The rows lie along a hidden order. The number after each row says roughly how far along it the row is, from 0 to 20. A new part has a new order.
(in the rows, 128 means zero)
[151 124 108  73 159 145 133  96 109 154 106 137 180 123 125 125 172  74
 110  52 201 117  95  69  86 120 104 139 124 144 127 132 137 103 190 169
 122 212 130 155  95 137] : 12
[ 88 118  79 138  77 123 114 118 150 138 165 123 144 143  42 143 130  82
 100 139 103  87 121 198 119 134 126 133 131 112 142 145 157 147  94 104
  55  57 114  83 142 109] : 4
[105 132 133  97 154  98 139 126 136 148  86 132 138 142  93 122 107 250
 126 117  86 108 113 151 135 109 126 125 138 179 133 115 178 164 149 110
  88  88 141 104 111 109] : 5
[111 139  65 153 151 130 128 136 144  72 166 116 120 148 130 139 169 163
 151 107 123  70 130  94 127 165 135  97 120  34 106 156  58 160 163 153
 120 126 144  70 133  98] : 12
[147  99 104 158 178 184 113 133 119  85 176 117 121 114 158 153 178 124
 134 105 187  92 136  56 139 164 126 148 124  12 126 151  47 110 144 155
 165 205 121 141 123 130] : 2
[ 94 102 105 118 155 168 122 133 126 108 132 129 145 144  90 129 106 108
 131 128 107 101 118 131 172 124 129 137 137 114 125 139 121 171 137  73
  68  67 134 108 131 104] : 5
[140 119 111 154 134 119 109 123 119 120 136 134 133 115 175 127 142 161
 111 113 134 115 123 101 126 131 111 114 124 108 121 108  82 114 121 136
 110 151 131 121 118 130] : 0
[113 143  66 147 154 151 131 135 137  73 160 115 129 153 121 141 169 165
 150  94 133  57 128  92 103 171 135 105 122  16 107 160  56 162 178 155
 117 147 146  72 132  94] : 12
[142 160 107 140 106 107 135 143 150 146 157 104 129 141 108 115 114  64
 160 165 102 139 163 173 150 129 155 105 125 215 112 151 147 148 121 131
 101  74 129 100 137 138] : 20
[139 152 148 118 131  59 122 120 134 183  96 138 136 119 132 116 124 255
 100 137 100  96 106 164  82 112 117 134 136 179 140  97 183 128 116 163
  88 146 144  85  87 126] : 4
[136 161 100 120 129 123 142 144 148 142 142 107 143 146  92 118 115  77
 167 156 122 104 144 152 131 138 155 129 126 168 113 165 169 159 155 144
  97 107 142  92 122 128] : 20
[152 128 116  88 141 144 130  93 103 150 117 138 171 122 129 121 167  57
 115  42 193 138 103  93 100 119 105 123 121 192 123 115 125 100 168 163
 132 199 127 170 108 147] : 12
[144 100 102 152 177 187 115 134 124  88 173 116 126 117 156 150 177 135
 131  92 194  83 132  35 133 167 130 159 124   1 125 150  59 118 152 161
 160 222 126 141 122 123] : 2
[114 133  75 133  83 170 122 138 108  73 143 133 146 153 143 108 129   1
 144 123 100 115 114 112  68 143 117 118 120  65  98 154  81 140 150 103
  90  64 128  80 142 121] : 2
[111 148 139 124  96  92 141 125 147 152 108 124 106 131  88 130 108 144
 121 179  97 140 138 195 117 122 145 129 129 174 145 131 188 136  89 127
 137  96 112 114 148 129] : 5
[136 139 106 126 108 143 132 116 131 116 139 126 121 129 139 133 160  72
 139 121 159 112 123 118  80 146 125 134 119  63 131 152 126 110 130 167
 151 174 115 115 137 128] : 0
[140 146 146 120  97 110 135 128 127 144 117 134 112 126 137 126 130 119
 124 151 143 131 119 138  59 133 130 154 127 117 140 132 166 103 119 158
 140 166 120 124 132 137] : 0
[104 144 124 110 108 108 141 131 152 155 114 125 114 139  73 132 113 172
 124 162 110 115 124 197 105 129 141 143 136 138 148 141 194 144 113 127
 108 116 125 107 139 116] : 5
[159 107 135 102 217 177 128 126 103 120 129 122 161 121 150 136 165 149
 145  57 200  92 111  30 139 138 121 160 131  83 118 142 116 129 209 165
 135 232 145 150  93 126] : 8
[137 145 119 150  75 117 127 118 131 123 155 132 114 123 146 129 147  43
 135 136 139 151 137 145  91 140 130 113 117 117 126 133  96  95 101 150
 181 148 108 134 151 139] : 0
[147  99 127 126 156 205 114 156  97 120 154 118 154 121 152 117 122  13
 140 123 175  90 116  49 122 138 123 198 142  45 118 164 129 140 175 105
  52 130 147 111 105 128] : 8
[102 139 141  88 165 114 140 128 134 153  81 133 144 143  80 123 111 255
 125 116  99  93 109 140 130 111 127 135 141 156 133 123 187 166 163 121
  70 103 148  99 106 106] : 5
[ 93 101 109 124 145 172 123 138 122 109 129 127 146 142  91 133 107 128
 130 124  97 102 120 134 179 124 131 132 138 100 123 136 118 171 140  74
  84  72 134 119 130 108] : 5

Part 2:
[146 127  91 131 119  88  45 205 170 140 149 142 141 118 108 150  35 179
  85 154 140 120 140  85  88  80 101 171] : 1
[144 132  92 131 120  86  60 196 168 142 141 142 142 116 104 153  54 180
  87 155 142 118 119  92  99  95 100 173] : 3
[126 140 139 154 128 135 128 141 127 146  70 135 133 120 132 137 120 139
 129  88 135 145 147 132 126 148  95 128] : 11
[141 128  84 122 120  77  66 209 172 148 160 143 140 122  98 135  48 176
  89 172 138 108  91  83  89  81 112 166] : 1
[127 142 128 150 125 114 124 167 131 153  69 140 133 119 119 135 119 144
 127 101 130 139 114 123 119 137  97 140] : 10
[118 144 171 141 135 198 175  57 105 113  62 106 123 120 145 140 199 114
 140  85 144 144 231 179 174 195 113 115] : 20
[142 118  87 133 119  77  47 204 159 140 166 147 137 124 113 145  45 165
  98 155 129 124 101  81  83  64 114 151] : 0
[116 138 153 139 133 149 182  95 106 136  79 121 124 132 134 108 175 107
 148  98 130 135 136 153 149 174 122 106] : 16
[136 141 119 151 123 116  87 186 147 146  93 141 138 111 118 158  97 166
 100 110 143 140 138 112 112 129  88 164] : 7
[148 128  87 122 119  84  51 212 177 145 158 141 141 120 101 140  42 186
  79 166 144 112 112  83  91  79 107 175] : 0
[121 145 143 140 129 137 163 133 127 153  74 126 130 124 121 118 152 137
 129 101 141 130 128 139 147 168 100 122] : 13
[130 135 112 144 123  92 114 181 132 157 106 147 134 121 113 128 105 142
 130 126 119 132  74 103 111 117 113 143] : 7
[118 139 164 145 134 181 163  73 107 122  72 111 124 122 146 136 179 119
 140  71 141 147 201 166 158 184 102 111] : 18
[110 156 159 105 138 165 252  78 117 147  80 104 125 129 109  85 224 116
 135 132 146  98 101 182 190 219 134 121] : 20
[121 145 158 138 132 169 164 101 121 133  75 114 127 124 134 127 155 134
 125  94 149 135 176 160 156 185 103 122] : 16
[145 130  85 116 120  84  63 218 179 149 154 139 143 119  94 137  39 188
  76 176 148 105 103  82  94  96 105 181] : 0
[140 116  94 152 118  89  53 183 140 132 148 149 135 123 123 157  59 146
 122 133 114 141 112  85  82  61 113 140] : 3
[120 138 152 149 131 156 148 111 114 135  71 122 127 124 140 131 146 125
 134  88 139 146 172 148 142 169 107 116] : 15
[118 142 153 141 132 154 178 111 119 139  70 120 127 126 132 119 166 128
 131  96 137 136 151 149 146 177 107 115] : 15
[138 136  88 108 122  66 105 206 165 163 154 142 141 126  80 109  78 172
  94 185 135  87  37  87 108 102 124 171] : 2
[119 146 160 134 135 185 182  71 120 123  69 108 124 121 137 129 181 128
 128  99 151 134 187 166 167 200 104 124] : 18
[133 152 123 136 124 117 108 188 164 160  82 134 141 109 101 144  90 177
  92 127 155 121 133 117 130 152  82 179] : 8
[119 144 148 128 133 147 192 122 125 148  71 117 129 127 117  98 179 133
 127 113 146 120 127 148 156 178 113 122] : 15
[136 119  90 138 120  71  78 189 135 145 151 153 135 128 109 130  77 141
 123 151 110 124  59  87  87  70 127 142] : 3
[143 130  89 118 120  76  86 209 170 151 150 141 140 123  94 128  68 177
  89 177 142 105  77  88  98  87 115 170] : 1
[123 139 142 151 130 143 145 126 117 144  69 127 127 125 133 127 143 133
 135  93 132 149 142 140 127 152 102 114] : 13
[128 143 124 144 125 103 128 174 135 159 100 139 135 119 112 129 112 147
 125 114 131 131  93 119 126 134 103 148] : 9
[119 136 152 148 131 148 160 102 109 137  75 124 125 127 137 120 161 116
 145  87 130 147 145 140 140 161 109 102] : 15
[135 128  90 132 122  75  99 198 147 153 142 147 136 125 102 125  92 148
 123 154 117 116  50  93  98  86 123 147] : 4
[142 125  91 126 120  80  64 202 160 145 147 145 139 123 101 137  52 168
  96 168 133 112  86  87  93  84 112 164] : 2
[121 142 150 142 132 155 162 106 119 140  70 118 127 124 131 119 156 134
 128  97 146 138 162 151 146 179 107 119] : 15
[127 142 132 150 126 120 115 170 136 154  78 138 135 116 120 137 107 148
 124 101 134 141 123 120 124 142  94 144] : 10
[142 137  95 127 121  99  67 199 166 148 135 139 140 115 100 146  59 179
  88 156 144 113 110  98 107 106  99 177] : 4
[117 140 158 137 133 172 191  81 106 133  79 108 123 129 135 114 188 110
 146  95 135 135 146 162 158 185 120 103] : 17
[129 146 117 134 125  99 129 185 146 165  93 141 138 117 103 123 113 157
 115 133 136 117  77 114 125 136 104 160] : 8
[131 147 120 139 124 109 116 188 148 160  87 139 137 115 105 135 105 159
 110 125 138 126 101 119 121 139  99 161] : 8
[128 147 129 146 126 115 134 170 138 160  77 135 135 118 110 129 122 152
 118 114 139 130 110 125 131 150  97 149] : 10
[150 113  94 160 118 102   1 181 153 115 148 147 137 112 140 189  32 164
 103 115 127 158 186  86  69  60  92 151] : 2
[121 144 158 137 133 161 172  79 118 132  56 112 127 124 133 128 170 128
 130  96 148 138 181 156 163 187 104 120] : 17
